Below is a small trained network, with its code and all its weights. Each question gives an input and a class and asks what happens when units are switched off, that is, made to give their printed mean instead of their output.

import numpy as np


def w(rows, s, z=0):
    codes = np.array(rows[::2]) - 128.0
    scale = np.full(codes.shape[1], s)
    scale[-1] = z or s
    return codes * scale


def f(y):
    return np.maximum(y, 0)


def log_softmax(a):
    a = a - a.max(-1, keepdims=True)
    return a - np.log(np.exp(a).sum(-1, keepdims=True))


def net(x, mask):
    res = np.array(x, float).reshape(1, 6) / 4 @ E
    y = f(res @ A[0][:, :-1].T + A[0][:, -1])
    res = res + np.where(mask, y, B[0][:, -1]) @ B[0][:, :-1]
    return log_softmax(res[-1] @ U[:, :-1].T + U[:, -1])


A, B = {}, {}
E = w([
[118,74,102,120,98,146,148,135,132,49,83,134],'x0',
[141,34,64,105,46,192,115,106,147,24,145,196],'x1',
[111,242,88,135,144,108,110,89,65,112,169,184],'x2',
[135,72,211,133,139,64,157,82,153,114,49,56],'x3',
[133,78,106,117,2,165,168,150,83,168,105,76],'x4',
[119,85,144,133,196,82,145,4,79,115,155,170],'x5',
],0.0095)
A[0] = w([
[124,79,110,127,161,140,133,101,141,100,148,206,75],'neuron 1',
[126,100,112,124,99,116,127,90,123,29,98,145,135],'neuron 2',
[121,162,100,135,49,140,142,174,44,185,115,56,46],'neuron 3',
[129,10,142,130,2,143,139,160,154,122,85,49,123],'neuron 4',
[124,243,172,138,103,83,137,95,80,179,107,63,189],'neuron 5',
[134,115,81,129,81,173,123,144,155,123,177,196,140],'neuron 6',
[129,90,127,133,139,125,126,63,80,163,165,173,66],'neuron 7',
[121,123,103,142,83,157,122,137,129,131,157,187,3],'neuron 8',
[125,154,167,131,240,103,136,182,167,127,79,64,124],'neuron 9',
],0.022,0.0028)
B[0] = w([
[147,174,127,121,116,112,89,100,128,52,124,103,179],'neuron 1',
[137,119,114,115,116,139,138,98,126,110,136,194,188],'neuron 2',
[136,112,114,103,114,133,142,101,126,110,126,220,202],'neuron 3',
[123,165,145,155,155,104,107,91,129,120,138,6,253],'neuron 4',
[147,131,108,44,122,138,107,173,130,127,135,62,204],'neuron 5',
[123,133,122,119,123,129,109,198,116,129,125,143,198],'neuron 6',
[114,114,142,153,136,124,152,102,130,152,122,64,167],'neuron 7',
[153,127,128,90,144,136,116,145,161,114,121,154,173],'neuron 8',
[119,150,131,151,137,131,99,204,132,142,134,89,204],'neuron 9',
],0.021,0.039)
U = w([
[134,120,173,191,110,76,144,7,89,94,95,180,82],'0',
[80,132,184,244,159,148,112,221,149,211,92,208,1],'1',
[151,192,142,117,155,109,64,148,116,139,144,84,200],'2',
[158,132,94,80,70,168,105,171,116,120,114,255,129],'3',
[110,58,157,114,132,114,200,83,55,242,120,97,68],'4',
],0.0064,0.0039)

Each question gives the input, the list of numbers given to net, and the class t.
The units are the neurons (one row each of A and B). Each row of codes is followed by its name. A weight is (code - 128) times the scale printed after its matrix; where a second scale follows, it is the last column's (A, B and U).
mask holds one flag per neuron, in row order. A switched-off neuron (its flag False) gives its mean, the last column of its row in B, instead of its output. The means were averaged over made-up inputs and are rounded, as every weight is.
A unit's drop is (log p(t) with every unit on - log p(t) with that unit switched off) / (log p(t) with every unit on - log p(t) with every unit switched off).
The circuit of an input: a set's keep is (log p(t) with only the set's units on - log p(t) with every unit switched off) / (log p(t) with every unit on - log p(t) with every unit switched off). Starting from all 9 units, units are removed one at a time, each time the one whose removal leaves the highest keep (on an exact tie, the one counted first), for as long as the keep stays at least 0.8.
circuit, biggest first: the units of the circuit, biggest drop first
unit that matters most: the unit with the biggest drop
top k neurons: the k neurons with the biggest drops, biggest first
drop when u is switched off: that unit's drop, to one decimal
input [-2,2,-7,-6,-7,8], class 0: top 3 neurons -> [neuron 5; neuron 9; neuron 4]
input [4,8,3,-1,-8,8], class 0: unit that matters most -> neuron 7
input [-2,-2,-5,-8,6,4], class 3: circuit, biggest first -> [neuron 3; neuron 4]
input [5,-3,4,-6,0,1], class 3: top 2 neurons -> [neuron 4; neuron 9]
input [3,3,-1,6,-7,2], class 3: top 2 neurons -> [neuron 4; neuron 2]
input [-3,-2,7,-2,5,0], class 3: top 2 neurons -> [neuron 4; neuron 3]
input [-3,6,7,0,-5,6], class 0: top 2 neurons -> [neuron 5; neuron 9]
input [0,8,1,0,-6,7], class 0: drop when neuron 7 is switched off -> 0.2
input [-7,6,4,-7,-3,-1], class 3: drop when neuron 8 is switched off -> 0.1
input [-2,6,-2,-3,-2,8], class 0: drop when neuron 7 is switched off -> 0.4
